Here is a tiny trained network, its code and every weight. The questions are about switching its units off for an input and a class, where a switched-off unit gives its printed mean instead of its output.

import numpy as np


def w(rows, s, z=0):
    codes = np.array(rows[::2]) - 128.0
    scale = np.full(codes.shape[1], s)
    scale[-1] = z or s
    return codes * scale


def f(y):
    return y / 2 * (1 + np.tanh(0.7978845608 * (y + 0.044715 * y**3)))


def log_softmax(a):
    a = a - a.max(-1, keepdims=True)
    return a - np.log(np.exp(a).sum(-1, keepdims=True))


def net(x, mask):
    res = np.array(x, float).reshape(1, 3) / 4 @ E
    y = f(res @ A[0][:, :-1].T + A[0][:, -1])
    res = res + np.where(mask, y, B[0][:, -1]) @ B[0][:, :-1]
    return log_softmax(res[-1] @ U[:, :-1].T + U[:, -1])


A, B = {}, {}
E = w([
[218,111,173,36,172,122,141],'x0',
[150,55,39,142,118,159,13],'x1',
[147,166,57,138,248,45,133],'x2',
],0.013)
A[0] = w([
[66,139,147,213,68,158,128,178],'N0',
[70,171,102,199,101,145,99,196],'N1',
[97,202,189,95,123,120,208,254],'N2',
[209,73,48,161,89,161,50,191],'N3',
[192,105,168,99,52,178,161,192],'N4',
[76,98,139,166,10,190,166,193],'N5',
[166,70,134,18,120,216,155,170],'N6',
[237,150,131,133,168,30,177,169],'N7',
[66,150,132,173,10,195,132,177],'N8',
[27,190,110,168,156,64,142,200],'N9',
[153,106,153,96,113,163,133,126],'N10',
[61,140,59,187,171,71,134,151],'N11',
[255,126,92,13,150,40,120,133],'N12',
[168,73,33,212,164,173,100,140],'N13',
[79,113,116,146,139,234,155,115],'N14',
[193,125,212,109,97,168,110,144],'N15',
[166,94,158,79,80,127,101,146],'N16',
],0.009,0.0056)
B[0] = w([
[117,138,90,57,99,120,158,203],'N0',
[122,153,63,114,115,92,118,199],'N1',
[100,193,205,114,167,101,231,240],'N2',
[112,68,92,152,129,142,65,247],'N3',
[156,162,157,141,160,176,126,209],'N4',
[117,117,99,77,138,188,168,230],'N5',
[161,117,170,162,164,178,119,206],'N6',
[146,155,107,89,120,128,192,235],'N7',
[121,93,71,82,114,171,174,226],'N8',
[107,186,147,119,79,71,159,215],'N9',
[126,134,177,165,152,165,109,157],'N10',
[133,142,99,180,102,71,124,217],'N11',
[132,67,74,82,158,192,120,251],'N12',
[112,129,73,125,142,88,47,226],'N13',
[136,108,104,116,135,129,134,155],'N14',
[149,155,210,176,255,163,124,189],'N15',
[159,118,175,179,142,179,93,173],'N16',
],0.0097,0.014)
U = w([
[77,146,157,5,137,134,217,223],'0',
[147,58,71,96,113,176,135,244],'1',
[132,178,247,200,147,148,186,53],'2',
[134,73,193,254,139,183,81,9],'3',
[111,196,161,217,63,31,209,152],'4',
[91,140,107,219,116,50,86,45],'5',
],0.008,0.0016)

Each question gives the input, the list of numbers given to net, and the class t.
The units are the neurons (one row each of A and B). Each row of codes is followed by its name. A weight is (code - 128) times the scale printed after its matrix; where a second scale follows, it is the last column's (A, B and U).
mask holds one flag per neuron, in row order. A switched-off neuron (its flag False) gives its mean, the last column of its row in B, instead of its output. The means were averaged over made-up inputs and are rounded, as every weight is.
A unit's drop is (log p(t) with every unit on - log p(t) with that unit switched off) / (log p(t) with every unit on - log p(t) with every unit switched off).
The circuit of an input: a set's keep is (log p(t) with only the set's units on - log p(t) with every unit switched off) / (log p(t) with every unit on - log p(t) with every unit switched off). Starting from the 12 units with the biggest drops (on a tie, the unit counted first), units are removed one at a time, each time the one whose removal leaves the highest keep (on an exact tie, the one counted first), for as long as the keep stays at least 0.8.
units of the circuit, in order: the units of the circuit, biggest drop first
k most important neurons: the k neurons with the biggest drops, biggest first
drop when u is switched off: that unit's drop, to one decimal
input [-8,0,-1], class 0: units of the circuit, in order : N0
input [0,-2,7], class 4: units of the circuit, in order : N11; N9
input [1,-3,-5], class 2: 2 most important neurons : N15; N12
input [-6,-5,1], class 4: 2 most important neurons : N12; N9
input [-8,0,4], class 4: 3 most important neurons : N9; N3; N12
input [-4,1,5], class 5: 3 most important neurons : N2; N13; N7
input [-7,3,1], class 5: 2 most important neurons : N12; N11
input [-6,2,6], class 5: 2 most important neurons : N2; N13
input [-8,-8,3], class 4: drop when N15 is switched off : 0.0
input [7,1,0], class 3: drop when N6 is switched off : 0.1
input [-4,2,3], class 5: drop when N2 is switched off : 0.1
